Below are the code and all the weights of a small trained network. Each question names an input and a target symbol and asks about switching units off, where a switched-off unit gives its printed mean instead of its output.

import numpy as np


def w(rows, s, z=0):
    codes = np.array(rows[::2]) - 128.0
    scale = np.full(codes.shape[1], s)
    scale[-1] = z or s
    return codes * scale


def softmax(a):
    e = np.exp(a - a.max(-1, keepdims=True))
    return e / e.sum(-1, keepdims=True)


def log_softmax(a):
    a = a - a.max(-1, keepdims=True)
    return a - np.log(np.exp(a).sum(-1, keepdims=True))


def net(x, mask):
    ids = ['γεζηθλξπσφψ'.index(c) for c in x.split()]
    T = len(ids)
    res = E[ids] + P[:T]
    u = 0
    for l in range(3):
        r = res
        for j in range(2):
            rows = slice(4 * j, 4 * j + 4)
            q, k, v = (r @ M[l][rows].T for M in (Q, K, V))
            z = softmax(np.where(np.tri(T) > 0, q @ k.T / 4**0.5, -1e9)) @ v
            o = O[l][rows]
            res = res + np.where(mask[u + j], z, o[:, -1]) @ o[:, :-1]
        u += 2
    return log_softmax(res[-1] @ U[:, :-1].T + U[:, -1])


Q, K, V, O = {}, {}, {}, {}
E = w([
[64,69,193],'γ',
[184,82,67],'ε',
[176,186,68],'ζ',
[68,226,142],'η',
[84,137,150],'θ',
[72,51,188],'λ',
[201,171,39],'ξ',
[179,30,83],'π',
[4,37,60],'σ',
[104,206,116],'φ',
[68,144,167],'ψ',
],0.015)
P = w([
[109,138,172],'0',
[107,140,147],'1',
[101,154,158],'2',
[93,165,138],'3',
[83,164,142],'4',
[84,173,123],'5',
[73,181,123],'6',
[64,186,113],'7',
[43,185,103],'8',
[22,188,107],'9',
[34,189,85],'10',
[1,205,96],'11',
[19,189,75],'12',
],0.0046)
Q[0] = w([
[76,93,157],'0.h1',
[3,133,76],'0.h1',
[67,137,93],'0.h1',
[97,83,175],'0.h1',
[97,114,34],'0.h2',
[160,135,135],'0.h2',
[160,137,122],'0.h2',
[94,122,92],'0.h2',
],0.02)
K[0] = w([
[44,106,141],'0.h1',
[1,68,24],'0.h1',
[62,93,59],'0.h1',
[76,124,203],'0.h1',
[49,182,14],'0.h2',
[157,162,151],'0.h2',
[134,164,136],'0.h2',
[60,105,74],'0.h2',
],0.014)
V[0] = w([
[111,88,150],'0.h1',
[143,138,135],'0.h1',
[117,125,223],'0.h1',
[126,125,145],'0.h1',
[185,117,94],'0.h2',
[89,128,91],'0.h2',
[153,125,139],'0.h2',
[247,119,204],'0.h2',
],0.012)
O[0] = w([
[148,98,66,141],'0.h1',
[104,148,146,110],'0.h1',
[52,104,52,95],'0.h1',
[109,124,109,123],'0.h1',
[129,84,93,86],'0.h2',
[148,125,169,171],'0.h2',
[125,120,105,103],'0.h2',
[93,110,7,6],'0.h2',
],0.012,0.011)
Q[1] = w([
[168,92,164],'1.h1',
[187,188,124],'1.h1',
[137,110,223],'1.h1',
[183,91,145],'1.h1',
[131,32,133],'1.h2',
[141,161,120],'1.h2',
[138,65,135],'1.h2',
[173,251,120],'1.h2',
],0.016)
K[1] = w([
[141,59,129],'1.h1',
[221,91,170],'1.h1',
[119,28,213],'1.h1',
[157,67,105],'1.h1',
[2,78,144],'1.h2',
[121,161,104],'1.h2',
[37,100,134],'1.h2',
[191,250,59],'1.h2',
],0.014)
V[1] = w([
[108,186,92],'1.h1',
[162,75,129],'1.h1',
[135,250,2],'1.h1',
[143,115,103],'1.h1',
[153,151,112],'1.h2',
[164,154,120],'1.h2',
[144,147,106],'1.h2',
[180,165,110],'1.h2',
],0.0068)
O[1] = w([
[113,133,187,92],'1.h1',
[167,131,109,129],'1.h1',
[138,153,249,6],'1.h1',
[150,134,138,102],'1.h1',
[121,144,118,133],'1.h2',
[121,141,114,143],'1.h2',
[127,149,118,125],'1.h2',
[111,150,106,145],'1.h2',
],0.012,0.018)
Q[2] = w([
[202,131,133],'2.h1',
[28,21,118],'2.h1',
[242,171,150],'2.h1',
[113,208,139],'2.h1',
[149,166,155],'2.h2',
[8,125,167],'2.h2',
[193,144,117],'2.h2',
[129,157,153],'2.h2',
],0.014)
K[2] = w([
[117,153,105],'2.h1',
[136,4,150],'2.h1',
[125,173,94],'2.h1',
[143,170,140],'2.h1',
[171,107,146],'2.h2',
[122,61,208],'2.h2',
[147,162,82],'2.h2',
[161,116,132],'2.h2',
],0.018)
V[2] = w([
[179,37,117],'2.h1',
[255,28,120],'2.h1',
[236,77,215],'2.h1',
[182,35,79],'2.h1',
[132,142,113],'2.h2',
[106,127,208],'2.h2',
[138,34,40],'2.h2',
[119,13,213],'2.h2',
],0.0057)
O[2] = w([
[66,236,63,111],'2.h1',
[89,212,101,106],'2.h1',
[206,178,133,61],'2.h1',
[25,227,66,134],'2.h1',
[138,126,142,149],'2.h2',
[57,176,49,39],'2.h2',
[214,2,210,197],'2.h2',
[88,116,29,1],'2.h2',
],0.0077,0.0079)
U = w([
[102,150,254,160],'γ',
[101,166,177,150],'ε',
[98,99,154,103],'ζ',
[166,152,106,1],'η',
[181,233,167,88],'θ',
[201,126,91,193],'λ',
[165,211,179,75],'ξ',
[112,162,168,179],'π',
[105,98,136,85],'σ',
[132,172,222,177],'φ',
[197,144,24,187],'ψ',
],0.0087,0.0069)

Each question gives the input, a string of symbols that net reads in full, and the target symbol t.
The units are the heads (4 rows each of Q, K, V and O). Each row of codes is followed by its name. A weight is (code - 128) times the scale printed after its matrix; where a second scale follows, it is the last column's (O and U).
mask holds one flag per head, layer by layer. A switched-off head (its flag False) gives its mean, the last column of its rows in O, instead of its output. The means were averaged over made-up inputs and are rounded, as every weight is.
A unit's drop is (log p(t) with every unit on - log p(t) with that unit switched off) / (log p(t) with every unit on - log p(t) with every unit switched off).
The circuit of an input: a set's keep is (log p(t) with only the set's units on - log p(t) with every unit switched off) / (log p(t) with every unit on - log p(t) with every unit switched off). Starting from all 6 units, units are removed one at a time, each time the one whose removal leaves the highest keep (on an exact tie, the one counted first), for as long as the keep stays at least 0.8.
circuit, biggest first: the units of the circuit, biggest drop first
which heads matter: for each layer, one digit per head in row order, 1 if its drop is at least 0.15 and else 0, layers parted by /
drop when u is switched off: that unit's drop, to one decimal
input ε π φ η π φ λ σ η η λ, target λ: which heads matter : 11 / 10 / 01
input η φ ξ, target θ: which heads matter : 10 / 11 / 01
input θ π λ λ, target σ: circuit, biggest first : [0.h1 2.h2]
input φ ψ φ η ψ η η φ, target γ: which heads matter : 11 / 10 / 10
input λ ψ η φ ξ θ γ η ξ η ψ σ θ, target λ: circuit, biggest first : [1.h1 0.h1 0.h2 2.h2]
input η ε η ε ξ γ φ η η φ, target γ: circuit, biggest first : [2.h1 0.h2 1.h1]
input ξ η φ η π σ λ ε φ η ε θ, target ψ: circuit, biggest first : [1.h1]
input ξ ζ φ θ η π η ε η φ η λ σ, target ψ: circuit, biggest first : [2.h1 2.h2]
input ξ η ε η ε ξ σ η ε θ φ θ, target λ: circuit, biggest first : [1.h1 2.h2 0.h2]
input ψ φ π, target ψ: circuit, biggest first : [2.h2 2.h1 1.h1 0.h1]
input η γ η ε η η θ ε λ ζ σ φ γ, target λ: circuit, biggest first : [1.h1 0.h2 2.h2 0.h1]
input π φ π φ ε η ε ψ, target ε: which heads matter : 11 / 10 / 11
input φ λ η, target γ: circuit, biggest first : [1.h1 0.h1 0.h2]
input λ λ ψ π σ ε ζ η, target ψ: which heads matter : 01 / 10 / 10
input ξ ψ ξ ξ σ, target ψ: circuit, biggest first : [1.h1 0.h2 2.h1 0.h1]
input η ε π ζ ξ η ζ η π π ψ, target ε: which heads matter : 11 / 10 / 01
input ξ ε ξ γ η η, target γ: circuit, biggest first : [1.h1 0.h2 0.h1]
input η ξ η σ φ ξ ε λ, target ψ: which heads matter : 10 / 10 / 10
input η φ η ξ π ξ γ, target σ: which heads matter : 11 / 00 / 01
input η π λ λ π φ ε σ γ θ φ, target λ: which heads matter : 01 / 10 / 01
input π σ φ η ξ ε φ π φ φ ε η γ, target ψ: drop when 1.h2 is switched off : -0.1
input σ ξ γ η, target ψ: drop when 0.h1 is switched off : 0.2
input η η λ φ η ψ σ ψ, target λ: drop when 2.h2 is switched off : 1.0
